Moves between nodes:
PM: α>CN, ρ>DJ
BH: α>LG, ρ>NC
GM: α>QL, ρ>PP
HB: α>ZP, ρ>FB
TL: α>FQ, ρ>GT
FQ: α>BC, ρ>QN
DG: α>LS, ρ>CF
SJ: α>CN, ρ>FD
TQ: α>QR, ρ>GB
QG: α>HG, ρ>RL
BT: α>MS, ρ>DG
LG: α>NC, ρ>TN
GB: α>BB, ρ>NQ
CN: α>NQ, ρ>QN
BB: α>TQ, ρ>PM
FD: α>ZS, ρ>FQ
SB: α>TL, ρ>QR
HT: α>CG, ρ>LH
HG: α>BD, ρ>HG
NC: α>QG, ρ>DG
QZ: α>RP, ρ>BH
ZS: α>FD, ρ>TL
RL: α>QP, ρ>MJ
CP: α>SJ, ρ>CN
DP: α>NL, ρ>QP
BC: α>MF, ρ>HB
HL: α>GM, ρ>NL
FS: α>ML, ρ>CZ
NL: α>PP, ρ>LJ
CF: α>LG, ρ>CG
CZ: α>TQ, ρ>GM
SC: α>ZG, ρ>TN
RP: α>MJ, ρ>ZS
BD: α>BD, ρ>DP
DJ: α>ZT, ρ>ZT
GP: α>ZT, ρ>HG
ZG: α>DP, ρ>BT
BZ: α>RL, ρ>SB
QP: α>CF, ρ>CG
ZB: α>NQ, ρ>QL
QN: α>ZB, ρ>SJ
ML: α>GB, ρ>ZB
PN: α>FR, ρ>MJ
FB: α>LZ, ρ>TQ
LS: α>GP, ρ>BZ
LH: α>CM, ρ>RP
CG: α>BZ, ρ>CG
QL: α>RM, ρ>HG
MJ: α>QR, ρ>GP
FR: α>LH, ρ>QZ
MF: α>BH, ρ>BZ
ZP: α>TL, ρ>LZ
FP: α>TQ, ρ>ML
NQ: α>DJ, ρ>RM
QR: α>QZ, ρ>QP
LZ: α>GT, ρ>BB
LJ: α>SC, ρ>GP
RM: α>ZT, ρ>BD
GT: α>HB, ρ>CP
TN: α>BT, ρ>QG
CM: α>SB, ρ>BH
MS: α>LJ, ρ>LS
PP: α>HG, ρ>SC
ZT: α>CZ, ρ>HL

In the rows, zero is written as 23.

The rows follow the links: the fewer symbols apart two nodes are, the more alike their rows tend to be.

Each row is also shifted at random along 4 hidden directions that mean nothing.

Some nodes, each with a row of numbers:
BD: 22	24	26	26	21	29	20	23	19	18	27	21	23	22	20	28	26	22	17	29	19	20	25	24	19	28	20	26	28	17	19	20	20	23	30	20	27	27	18	25	28	26
MS: 14	19	22	22	23	22	25	24	19	21	24	20	22	21	21	24	24	24	26	22	21	25	22	22	22	21	19	24	28	15	20	21	26	22	17	24	20	21	18	19	27	23
NC: 24	18	22	19	20	21	25	21	24	27	26	21	24	20	18	25	19	22	25	25	18	25	26	25	23	17	15	23	25	22	33	26	24	25	22	26	22	19	22	16	28	28
DG: 11	20	25	20	22	23	24	25	23	24	25	23	22	22	18	25	19	22	24	27	18	24	25	25	23	19	16	29	26	18	26	22	24	25	25	23	25	18	21	18	28	25
PP: 24	21	23	24	20	27	23	25	19	22	29	19	23	20	23	30	27	24	21	25	20	25	26	21	20	26	20	24	28	18	23	23	21	20	22	24	23	27	16	19	29	28
QN: 30	27	26	25	23	24	24	20	25	25	24	24	25	25	22	24	22	20	19	18	25	23	26	27	24	26	27	21	23	27	19	26	20	21	26	23	20	29	28	28	19	23
MJ: 28	19	21	23	23	17	26	24	23	25	18	22	28	22	28	19	28	27	26	23	21	24	18	20	27	21	19	20	21	24	24	20	27	28	15	30	24	20	26	24	24	23
CM: 30	21	25	20	23	19	24	24	26	27	21	24	26	23	23	20	22	23	23	27	19	23	22	25	26	20	18	25	21	26	27	21	25	29	24	26	27	19	28	24	24	25
LZ: 29	28	27	22	26	26	20	27	26	21	23	27	17	26	21	22	17	20	24	24	26	22	26	25	21	22	29	29	22	23	19	22	21	20	30	15	26	21	25	26	19	20
CG: 28	17	21	19	22	18	25	20	25	25	21	22	25	21	21	19	23	24	26	24	21	24	20	24	25	18	17	21	23	24	28	23	27	28	19	27	23	17	24	21	26	24
ML: 16	26	19	27	25	25	19	24	22	19	22	24	19	23	28	21	27	25	24	24	29	20	20	18	22	28	30	22	20	25	22	22	23	21	24	18	25	25	20	25	20	19
QR: 19	19	17	22	24	17	21	14	27	25	19	24	24	22	20	17	21	23	24	25	24	18	19	25	25	20	20	16	18	33	33	27	27	30	26	26	22	18	27	23	22	22
CP: 20	27	23	24	24	21	26	21	25	28	23	24	24	26	25	23	21	21	23	13	27	26	26	24	25	23	28	18	21	28	22	29	22	19	20	26	17	27	28	24	17	21
RL: 20	18	21	20	20	20	24	19	24	27	23	22	26	20	19	23	21	23	23	27	18	22	23	25	25	19	15	22	22	25	32	25	25	28	24	26	24	18	24	18	27	26
CZ: 13	23	16	28	25	24	18	15	22	16	23	23	19	21	22	19	26	23	21	23	29	17	19	20	19	28	28	16	21	28	24	25	24	23	26	18	20	26	19	26	22	19
ZP: 30	23	23	21	27	23	21	15	29	20	21	26	19	25	14	17	15	17	23	17	30	20	23	29	21	21	27	19	22	28	20	25	24	22	28	17	17	21	27	28	19	17
PM: 23	28	21	25	22	25	23	26	22	26	25	23	22	24	30	27	27	25	24	19	27	25	26	18	22	26	31	21	20	27	25	27	19	17	20	23	22	30	23	23	20	24
QZ: 40	20	23	21	22	20	24	21	26	26	21	23	27	22	23	21	24	23	22	26	19	22	22	25	25	20	18	22	21	27	27	22	24	29	24	27	26	21	28	25	25	26
GP: 21	19	22	26	24	25	21	18	19	14	23	21	24	20	18	21	27	23	20	27	21	18	18	24	20	27	18	23	29	16	15	17	26	26	25	21	22	23	18	26	28	21
MF: 32	21	26	20	26	19	27	28	24	23	18	24	23	25	23	18	21	24	27	21	22	26	20	25	26	18	21	27	24	18	17	18	27	25	18	24	23	16	26	24	22	19
BT: 11	19	22	22	22	23	24	21	21	25	26	21	22	21	18	25	20	22	24	23	21	24	24	24	22	21	18	24	27	18	27	26	25	23	21	24	20	21	19	16	27	25
FR: 12	20	17	22	21	16	25	14	27	30	20	23	28	21	23	19	23	24	24	21	23	21	22	24	28	19	20	14	17	34	36	30	25	29	21	31	21	22	29	21	22	25
BH: 29	17	21	19	22	17	28	24	24	27	20	22	26	22	24	20	24	26	29	21	20	27	21	22	26	17	18	21	22	23	28	23	27	26	14	30	22	18	25	19	25	23
BB: 25	30	27	23	23	29	18	28	25	23	25	27	17	25	23	27	19	22	21	30	24	20	29	23	20	26	29	31	19	25	26	23	17	22	35	13	31	24	23	24	21	25
QG: 15	18	23	22	23	23	24	22	21	21	24	21	23	21	19	23	22	23	23	26	20	23	21	24	23	21	17	25	28	17	22	20	26	26	22	24	23	19	19	20	28	24
HL: 21	23	21	27	24	27	20	22	18	16	24	20	22	21	24	24	29	25	21	24	24	20	20	20	20	29	24	22	27	18	16	19	23	22	23	21	22	27	17	25	26	22
HT: 19	19	20	22	22	17	24	18	26	26	19	23	26	22	22	18	23	24	24	24	22	21	20	24	27	19	19	19	19	28	29	24	27	29	21	28	23	18	28	23	23	23

Start, symbols taken left to right, then the node you end at.
Answers are names.
23	27	23	27	23	28	19	23	21	18	24	23	22	23	26	25	28	24	20	26	25	20	23	20	20	30	28	23	23	24	20	22	20	21	28	19	25	29	20	27	23	23
α α: CZ
21	26	27	23	26	22	24	20	27	24	21	26	24	27	21	20	18	20	21	17	25	23	24	28	26	22	26	23	22	26	17	24	23	23	26	23	20	24	30	28	17	20
ρ α ρ α: RM
21	30	30	24	23	24	25	30	24	28	23	26	26	27	28	28	21	22	22	20	22	26	28	24	26	23	27	28	22	22	19	23	18	20	24	25	26	27	28	25	19	25
ρ ρ: FQ
14	22	22	25	21	27	21	20	20	20	27	21	24	20	20	27	26	22	19	26	20	21	24	24	20	27	19	23	27	20	23	23	22	23	27	23	23	26	18	22	28	26
ρ α: BD
28	26	26	22	26	22	25	25	25	23	20	26	20	27	24	20	19	21	26	17	28	25	24	24	24	21	29	24	22	23	17	23	23	19	21	21	19	22	26	26	18	18
α α α: TL
35	24	29	20	25	21	25	33	25	24	19	26	25	26	26	20	22	25	25	27	19	25	21	24	27	20	21	31	23	19	18	15	24	27	23	24	30	16	28	26	22	23
α ρ ρ: CP
9	19	21	24	22	24	22	17	20	20	26	21	22	20	17	24	22	21	22	23	22	21	23	25	21	24	19	21	27	19	24	25	24	23	24	23	19	24	18	20	27	23
α α α: DP
26	25	20	24	24	24	21	27	22	21	22	24	18	23	29	21	26	26	27	23	29	23	21	17	21	25	30	22	19	26	25	23	23	20	21	19	24	23	21	23	21	21
α α ρ α: LG
20	28	24	22	25	24	21	28	25	25	23	26	17	26	25	23	17	22	26	23	27	25	26	22	22	22	30	27	19	25	25	25	21	19	25	18	25	21	24	20	19	21
α α: GT
12	32	29	26	25	26	23	32	23	26	23	26	24	28	30	26	22	23	21	22	23	24	26	23	26	27	30	29	22	21	16	21	19	20	26	22	27	26	27	26	17	22
α ρ ρ: BD
25	23	23	22	22	19	24	19	27	29	21	24	28	23	22	22	21	22	21	24	19	22	24	26	27	20	19	20	19	30	30	26	23	29	26	28	25	22	30	24	22	26
ρ ρ α: FQ
14	25	20	27	21	26	21	19	20	23	27	21	24	21	24	27	27	23	19	23	24	21	25	21	21	29	25	18	23	26	27	27	20	21	25	23	22	30	20	22	24	26
α ρ α: GM
21	26	26	23	24	21	25	21	27	27	21	25	27	26	22	21	19	20	21	19	23	23	24	28	27	21	24	22	22	26	20	25	23	25	25	26	21	23	31	28	18	22
ρ α α: BC
23	27	27	22	25	21	25	27	26	26	20	26	23	28	24	22	18	21	24	18	24	25	25	26	26	20	27	26	21	24	19	23	22	21	23	24	23	22	29	25	18	20
α α ρ: HB
18	27	26	23	24	21	25	22	26	28	22	25	27	26	23	23	19	20	21	17	23	25	26	27	27	22	25	22	22	27	22	26	22	22	24	27	21	25	31	26	18	22
ρ ρ: QN
28	26	18	24	22	25	20	21	24	23	26	23	19	22	25	24	24	23	23	23	28	22	25	19	20	26	29	19	19	30	30	29	20	20	25	19	23	27	21	22	21	24
α ρ ρ α: ZT
14	24	23	21	25	19	27	22	27	29	21	25	22	26	23	21	17	21	27	14	27	27	25	25	27	18	27	20	20	28	25	29	24	21	18	26	17	21	29	21	17	20
ρ ρ: FB
